<29>: [156 106 157 115 136 120  68  73 103 118 173 135 158  93 137 161 150 179
 160 108 103 177 101 131 112 150 177 135  60 135 161 155 122 174  98 160
 107  48 161 101 161]
<173>: [106 158 106 138 163 121 144 182 168 147  81 125 135 167 137 107 118 122
 117 145 161  93 140 113 168 112 123 132 198 113 139  88 144  90 146 100
 163 201  85 133 109]
<98>: [165 120 134 115  69 143 179 119 104 117 127 151  99 111 129 145 143  83
 139 120 111 137 147 157  80 150 110 139 136 144 115 181 121 153 118 169
 112  94 162 142 159]
diff <29>: [156 106 157 115 135 120  68  73 103 118 173 135 158  93 137 161 150 179
 160 108 103 177 101 131 112 150 177 135  60 135 161 155 122 174  98 160
 107  48 161 101 161] | 4, [136]
step -1: [ 90 146 100] | [ 89 145  99]
diff <98>: [165 120 134 115  69 143 179 119 104 118 127 151  99 111 129 145 143  83
 139 120 111 137 147 157  80 150 110 139 136 144 115 181 121 153 118 169
 112  94 162 142 159] | 9, [117]
step -1: [144] | [143]

<98>: [152  97  98  97 141 124 167  95  80 140 124 143 104 109 147 101 104 121
 105 112 157  68  95 113]
<173>: [129 106 147 121 153 128 182 144 101  85 102 148 101 104 132 103  69 150
 113 128 137  70 118 118]
<115>: [153 140 146 138 122 147  79 151 159 174 159 106 176 132 178 133 152 146
  93 137 119 146 105 163]
<37>: [151 158 174  97 140 125 164  91  77 146 129 140 109 109 144 104 116 116
 107 107 163  75  99 116]
<103>: [ 96 145 145 116  83 100 114 111 159 131  96 137 102 158 105 141 127 115
 173 159  77 157 151  85]
<2>: [174 111 133 132 111 160  94 149 146 169 148 109 186 115 154 121 171 167
 119 142 132 129 128 174]
<207>: [ 99 164 168 152 134 112 182 114 129  73  82  93 101 149  84 131 107 115
 141 124 128 140 130 138]
<113>: [161  96  72 104 140 132 153  85  75 151 142 131 123 107 129 110 143 112
 118  98 176  90 111 129]
len: [151 158 174  97 140 125 164  91  77 146 129 140] | 12
find: [151 159 174] | <115>
step -1: [ 98 176] | [ 97 175]
len: [161  96  72 104 140 132 153  85] | 8

<134>: [139 140 144 111  65]
<2>: [138 140 144 111  65]
<113>: [136 137 144 144  63]
<207>: [137 138 144 147  61]
<37>: [138 138 145 151  59]
<95>: [129 140 143 104  68]
<173>: [130 139 142 113  73]
<183>: [130 141 144 110  62]
<29>: [130 138 140 115  79]
<115>: [135 136 142 139  74]
<103>: [130 140 143 107  66]
<98>: [136 137 145 151  60]
diff <113>: [136 137 143 144  63] | 2, [144]
step +1: [111] | [112]
step +1: [142 139] | [143 140]
rest: [130 141 144 110] | [62]
rest: [138 140 144] | [111  65]
rest: [138 140 144 111] | [65]

<103>: [113 127 116 130  97 102 132 145 126 135 130 132 127 133]
<115>: [130 129 136 154 186 142  85 104 130 129 152 158  60 116]
<98>: [130 131 125 134 123 124 144 164 126 102 137  81 150 138]
<37>: [138 151 146 149 105 129 115 134 131 159 150 142 109 136]
<113>: [141 149 148 122 189 161 134  95 137 117 102 125 134 104]
<29>: [110  98 110 127 137 116 137 160 107  95 130  96 146 144]
<2>: [150 154 152  89 114 144 195  88 159 177  81 135 180 113]
<134>: [142 159 146 132 151 128 115 120 140 138 133 111 129 124]
<207>: [ 93  91  96 125 111  99 120 109 103 126 114 160 121 120]
rest: [129 115] | [134 131 159 150 142 109 136]
diff <2>: [150 154 152  88 114 144 195  88 159 177  81 135 180 113] | 3, [89]
diff <29>: [110  98 110 127 137 117 137 160 107  95 130  96 146 144] | 5, [116]
find: [110 127] | <29>
find: [142  85 104 130 129 152 158  60 116] | <115>
len: [138 151 146 149 105 129 115 134 131 159 150] | 11

<29>: [141 121 157  67 126 117 141 183 115 107 112]
<95>: [141 120 143 207 144 131  97 175 196 157 110]
<207>: [118 152 126 160 122 105 131 107 118 186 116]
<173>: [141 121 158  67 126 126 140 131 192 103 177]
rest: [141 121 157  67 126] | [117 141 183 115 107 112]
step -1: [158] | [157]
rest: [158  67 126] | [126 140 131 192 103 177]
diff <29>: [141 121 157  66 126 117 141 183 115 107 112] | 3, [67]
len: [141 120 143 207 144 131] | 6

<173>: [114 127 148  69 144 109 165 141 163 138 108 135 124  83 139 120 183 138
 138 113 176 119 128 122 103 115 120 133 148 124 130 152 146 119 129 139
 110 119 137 137 143 183 153  87 101 124 155  77 100 152 141 165 146 135
  77  54 126 155  89]
<2>: [114 123 140  74 138 112 157 136 154 139 110 131 123  90 143 121 170 134
 137 111 168 118 128 122 103 121 122 130 145 125 131 153 136 122 130 137
 113 123 137 136 137 174 152  95 102 124 154  85 103 142 136 160 146 133
 110  84 130 152 108]
<207>: [134 153 147 129 181 128 152 136 184 131 121 143 112  85 125 116 148 156
 130 114 144 133  89 119 124 107 121 152 155 104 109 126 169  98 138 121
 134 144 138 124 168 163 141  86 139 155 159 117  88 166 147 167 135 144
  90  82 143 141 103]
<29>: [116 137 146  93 151 115 155 137 163 132 109 135 119  85 124 114 168 145
 124 119 159 116 113 115 111 106 122 126 139 114 115 134 155 115 125 133
 106 113 127 129 138 168 132  91 115 127 142  92  95 150 145 155 131 128
  94  77 124 137 113]
<134>: [114 127 148  69 144 109 165 141 163 138 108 135 124  83 139 120 183 138
 138 113 176 119 128 122 103 115 120 133 148 124 130 152 146 119 129 139
 110 119 137 137 143 183 153  87 101 124 155  77 100 152 141 165 146 135
 105  76 133 154 110]
<103>: [114 130 143  82 145 113 156 136 159 136 109 133 121  86 134 118 170 140
 134 114 164 117 120 118 106 114 122 128 142 120 123 144 145 118 128 135
 109 119 132 133 138 171 144  92 108 126 149  88  98 146 141 159 140 131
 101  80 126 145 109]
<98>: [116 137 146  93 151 115 155 137 163 132 109 135 119  85 124 114 168 145
 128 119 159 116 113 115 111 106 122 126 139 114 115 134 155 115 125 133
 106 113 127 129 138 168 132  91 115 127 142  92  95 150 145 155 131 128
  94  77 124 137 113]
<115>: [113 126 144  69 146 109 162 137 164 138 106 133 119  79 139 117 177 138
 136 108 173 117 121 119 101 114 119 133 148 120 126 151 144 115 129 136
 110 122 137 135 143 182 153  84 101 126 157  78  94 150 139 166 145 134
 101  72 131 153 103]
len: [114 127 148  69 144 109 165 141 163 138 108 135 124  83 139 120 183 138
 138 113 176 119 128 122 103 115 120 133 148 124 130 152 146 119 129 139
 110 119 137] | 39
diff <98>: [116 137 146  93 151 115 155 137 163 132 109 135 119  85 124 114 168 145
 128 119 159 116 113 115 111 106 122 126 139 114 114 134 155 115 125 133
 106 113 127 129 138 168 132  91 115 127 142  92  95 150 145 155 131 128
  94  77 124 137 113] | 30, [115]
len: [134 153 147 129 181 128 152 136 184 131 121 143 112  85 125 116 148 156
 130 114 144 133  89 119 124 107 121 152 155 104 109 126 169  98 138 121
 134 144 138 124 168 163 141  86 139 155 159 117  88 166 147 167 135 144
  90  82] | 56
diff <98>: [116 137 146  93 151 115 155 137 163 132 109 135 119  85 124 114 168 145
 128 119 159 116 113 115 111 106 122 126 139 114 115 134 155 115 125 133
 106 113 127 129 138 168 132  91 115 127 142  92  95 150 145 155 131 128
  95  77 124 137 113] | 54, [94]

<29>: [100 125 130 144 140 130 145  83 138 128 156 138 119 112 113 118 119]
<115>: [ 93 122 123 156 153 123 148  76 125 116 148 145 122 119  94 127  89]
<2>: [ 98 125 125 142 141 131 143  80 140 132 156 138 115 111 113 118  94]
<37>: [112 124 117 130 135 116 136  89 118 113 128 131 111 127 105 131 114]
<134>: [121 123 121 133 132 125 125 128 123 124 121 129 128 129 117 130 128]
<113>: [105 124 125 140 138 129 138  96 134 128 145 136 121 117 114 122 104]
<207>: [100 125 130 144 140 130 145  83 138 128 156 138 111 128 113 118  91]
<95>: [107 126 127 136 136 128 140  91 135 128 148 134 117 116 118 120 101]
diff <2>: [ 98 125 125 142 141 131 143  80 140 132 156 138 115 111 113 118  93] | 16, [94]
len: [112 124 117 130] | 4
len: [100 125 130 144 140 130 145  83] | 8
rest: [111 127] | [105 131 114]
step -1: [130 135] | [129 134]

<2>: [102 113 128 114 113 141 183 127  81 134  68 168 171  91 119 127 127 134
 115 136 143 103 110 111 114 117 121 129 156]
<103>: [166 148 141  75 128  98 141 154 176 164 112  72 140 111  62  68 167 163
 142 126 117 169 165 184 159 146 168 198  67]
<37>: [150 147 107 199 167 141  82 135 118 109 146 132  91 171 183 188 135 123
 158 137  98 148 134 119 152 165 131  86 149]
<207>: [ 82 104 122 150 116 158 148 121  75  96 108 181 127 133 161 157 115 112
 115 141 141  79  96  90  95 109  91  86 178]
find: [ 91 171] | <37>
diff <207>: [ 82 104 122 150 116 158 148 121  75  96 108 181 127 133 161 157 115 112
 115 141 140  79  96  90  95 109  91  86 178] | 20, [141]
rest: [166 148 141  75] | [128  98 141 154 176 164 112  72 140 111  62  68 167 163 142 126 117 169
 165 184 159 146 168 198  67]

<134>: [150 158 143 134 135 155]
<37>: [157 158 155 126  83 143]
<207>: [157 126 144 134 135 119]
diff <37>: [157 158 155 127  83 143] | 3, [126]
len: [150 158 143 134 135 155] | 6
len: [157 158 155 126] | 4
step -1: [157 158 155 126] | [156 157 154 125]
len: [150] | 1
find: [157 158 155 126] | <37>
rest: [143 134 135] | [155]

<98>: [135 128 129 142 127 137 122 134 128 100 126 108 121 133 127]
<183>: [120 127 127 163 135 123 106 133 128 161 128 121 136 123 131]
<29>: [134 129 128 142 127 137 141 124 128 108 129 135 122 131 126]
<113>: [121 127 127 166 135 128 105 134 128 156 127 114 136 124 131]
<103>: [120 128 127 113 132 120 133 122 128 166 130 156 136 121 130]
<134>: [138 129 129 104 120 138 145 131 127 100 126 109 117 137 125]
<95>: [136 129 129 118 123 135 137 128 128 100 127 119 120 133 126]
<2>: [121 127 127 167 135 131 105 134 128 153 126 110 135 125 131]
<115>: [126 128 128 127 129 123 129 125 128 139 129 135 130 126 128]
<37>: [138 130 129  86 120 134 154 123 127  80 129 138 117 135 125]
<173>: [126 128 128 122 128 123 130 125 128 138 129 138 130 126 128]
diff <183>: [120 126 127 163 135 123 106 133 128 161 128 121 136 123 131] | 1, [127]
find: [135 128 129 142 127 137 122 134 128 100 126 108 121 133 127] | <98>
len: [126 128 128 127 129 123 129 125 128 139 129 135 130 126 128] | 15
rest: [129 142 127 137] | [122 134 128 100 126 108 121 133 127]
len: [134 129 128 142 127 137 141 124 128 108 129 135 122 131 126] | 15
rest: [100 126 108] | [121 133 127]
diff <134>: [138 129 129 104 120 137 145 131 127 100 126 109 117 137 125] | 5, [138]

<134>: [163 101 135 165  77 123 106 114 136]
<113>: [ 76 123 106 116  77 123 106 125 136]
<103>: [163 122 106 165  77 123 106 116 156]
find: [106 114] | <134>
find: [ 77 123 106 116] | <103>
len: [163 101 135 165  77 123 106] | 7
rest: [116  77 123 106] | [125 136]
find: [101 135 165  77 123 106 114 136] | <134>

<95>: [146 188 105 115 151 116  85 129 124 128 144  82  97 170 132]
<207>: [115 128 134 135 131 114 109 153 107 115 133 117 137 135 121]
<103>: [131 150 126 131 137 116 104 140 120 147 142  98 113 142 139]
<37>: [140 149 111 122 126 114 108 114 117 124 147 103 126 125 146]
<183>: [142 159 139 127 125 122 119 131 124 149 123  94  92 131 122]
rest: [114 109] | [153 107 115 133 117 137 135 121]
rest: [133 117 137 135] | [121]
step -1: [131 150 126] | [130 149 125]
len: [142 159] | 2
step -1: [131 150] | [130 149]

<95>: [ 75 134 162 129 126 126 120 127 129 178 129 128 130 129 134 177 126 119
 103 133 129]
<103>: [124 128 125 129 123 126 126 130 128 126 128 128 128 127 128 125 128 127
 129 123 129]
<207>: [132 168 136 125 132 133  71 126 130 125 129 129 130 127 106 118 125 125
 113 180 129]
<183>: [130 129 130 128 131 132 125 128 129 126 129 129 129 129 128 127 129 130
 127 133 128]
<115>: [124 128 125 128 123 126 126 130 128 126 128 128 128 127 128 125 128 127
 129 123 129]
len: [132 168 136 125 132 133  71 126 130 125 129 129 130 127 106 118 125 125
 113 180 129] | 21
len: [ 75 134 162 129 126 126 120 127 129] | 9
diff <115>: [124 128 125 128 123 126 126 130 128 126 128 128 128 127 128 126 128 127
 129 123 129] | 15, [125]

<173>: [154 131 136 134 129 100 116 118 133 132 147 153 162 108 130 139]
<95>: [ 71 130 120 140 118 108 120 142 107 118 142 109 124  93 128 159]
<115>: [154 131 136 134 129 102 116 118 133 132 147 153 162 108 130 139]
rest: [131 136 134 129 102] | [116 118 133 132 147 153 162 108 130 139]
len: [154 131 136 134 129 102 116 118 133 132 147 153 162 108 130 139] | 16
diff <115>: [154 131 135 134 129 102 116 118 133 132 147 153 162 108 130 139] | 2, [136]
step -1: [154 131 136 134] | [153 130 135 133]
diff <173>: [154 131 136 134 129 100 116 118 133 132 148 153 162 108 130 139] | 10, [147]
rest: [ 93 128] | [159]

<173>: [129 151 144 135 144 138 126 126 141 156 149 134 133 119 115 112 138 116
 121 121 128 107 146 123 103 114 142 131 135]
<183>: [ 89 128 156 102 124 123 113 113 129 126 123 135 149 124 138 143 134 132
 146 123 130 132 112 144 152 104 160 151 113]
<115>: [140  96 110 103 111 125 126 149 145 131 162 135 146 106 151 137 104 122
 162 150 134 123 125 107 141 120 135 144 113]
<95>: [123 118 136 126 139 136 132 131 133 115 124 132 131 118 128 134 129 112
 147 138 124 138 116 120 164 119 126 150 132]
<98>: [129 138 132 109 139 138 136 110 122 132 147 134  76 134 107 108 143 150
  88 148 121 132 122 152 136 115 139 139 136]
<103>: [123 103 146 102 149 124 102 126 154 122 110 126 139 131 125 131 168 133
 122 132 136 136 168 124 133 102 126 148 138]
<207>: [123 118 136 126 139 136 132 131 133 115 124 132 131 118 128 134 129 112
 138 138 124 138 116 120 164 119 126 150 132]
<113>: [123 120 120 129 150 129 130 128 128 115 128 122 122 101 121 129 119 136
 131 100 142 122 132 125 117 117 129 137 152]
<37>: [115 134 141 128 131 164 126 128 128 114 125 145 125 131 110 122 133 133
 117 137 119 137 125 148 132 133 118 113 126]
<2>: [142 104 144 136 146 135 148 116 142 140 129 134 137 131 142 130 134 127
 149 134 145 128 146 136 129 109 127 134 158]
<29>: [144 133 140 142 148 126 102 129 127 105 114 144 105 127 101 127 118 147
 154 131 141 144 154 163 112 166 130 111 153]
step -1: [131 110] | [130 109]
find: [128 156 102 124 123 113 113 129 126 123 135] | <183>
rest: [128 128 115] | [128 122 122 101 121 129 119 136 131 100 142 122 132 125 117 117 129 137
 152]
find: [123 118 136 126 139 136 132 131 133 115 124 132 131 118 128 134 129 112
 138 138 124 138 116 120 164 119 126 150 132] | <207>
diff <103>: [123 103 146 102 149 124 102 126 154 122 110 126 139 131 125 131 168 133
 122 131 136 136 168 124 133 102 126 148 138] | 19, [132]

<183>: [151 110 139 162 136 142 125 175 127 129 149 131 101 141  90 150  89 161
 154]
<113>: [146 116 140 156 143 135 115 190 122 119 163 131 102 137 104 150  89 167
 149]
<115>: [138 162 113 100  68 170 153 128 170  99  99 111 153 130 148  95  96 132
 137]
<37>: [147 117 133 139 143 108  89 158 124 116 186 146 101 138 130 143 103 143
 108]
<103>: [147 117 133 139 143 108  89 158 124 117 127 169 166  93 104  92 102  66
  95]
<2>: [126 135 146  99 152 113 122 139 164 119 155 126 151 132 143 148 169 121
 145]
<207>: [135  78 133 145 136 141 120 173 106 168 120  95  94 135 138 154 110 151
 115]
<29>: [130 168 101  99 128 172 131 154 178 132 102 132 157 138 102  94 157 121
 165]
<95>: [137 196 106  95 100 148 125 156 184  99 113  80 179 141  85 101 151 156
 166]
step -1: [138] | [137]
len: [147 117 133 139 143 108  89 158 124 117 127] | 11
diff <95>: [137 196 107  95 100 148 125 156 184  99 113  80 179 141  85 101 151 156
 166] | 2, [106]
len: [147 117 133 139 143 108  89 158 124 116 186 146 101 138 130 143 103 143
 108] | 19
diff <37>: [147 117 133 138 143 108  89 158 124 116 186 146 101 138 130 143 103 143
 108] | 3, [139]
diff <113>: [146 116 140 155 143 135 115 190 122 119 163 131 102 137 104 150  89 167
 149] | 3, [156]

<103>: [125 119 128 111 140 134  88 124 186 122 149 129 162 130 133 119]
<183>: [121 120 129 110 135 128  88 128 185 129 149 131 166 134 128 120]
<29>: [132  87 171 134 100 128 109 125 109 126 163 116 126 121 129 156]
<173>: [121 120 129 110 135 128  97 128 185 129 149 131 166 123 128 120]
<113>: [117 122 130 110 132 122  90 130 183 136 148 133 168 139 125 120]
<115>: [133 137 128 146 119 125 168 130  70 130 107 126  92 124 125 137]
<95>: [127 170  80 122 153 128 144 136 148 131  95 139 127 131 120 102]
<37>: [117 122 130 110 132 122  90 130 183 136 148 133 168 139 125 154]
diff <103>: [125 119 128 111 139 134  88 124 186 122 149 129 162 130 133 119] | 4, [140]
diff <113>: [117 122 131 110 132 122  90 130 183 136 148 133 168 139 125 120] | 2, [130]
len: [133 137 128 146 119 125 168 130  70 130] | 10

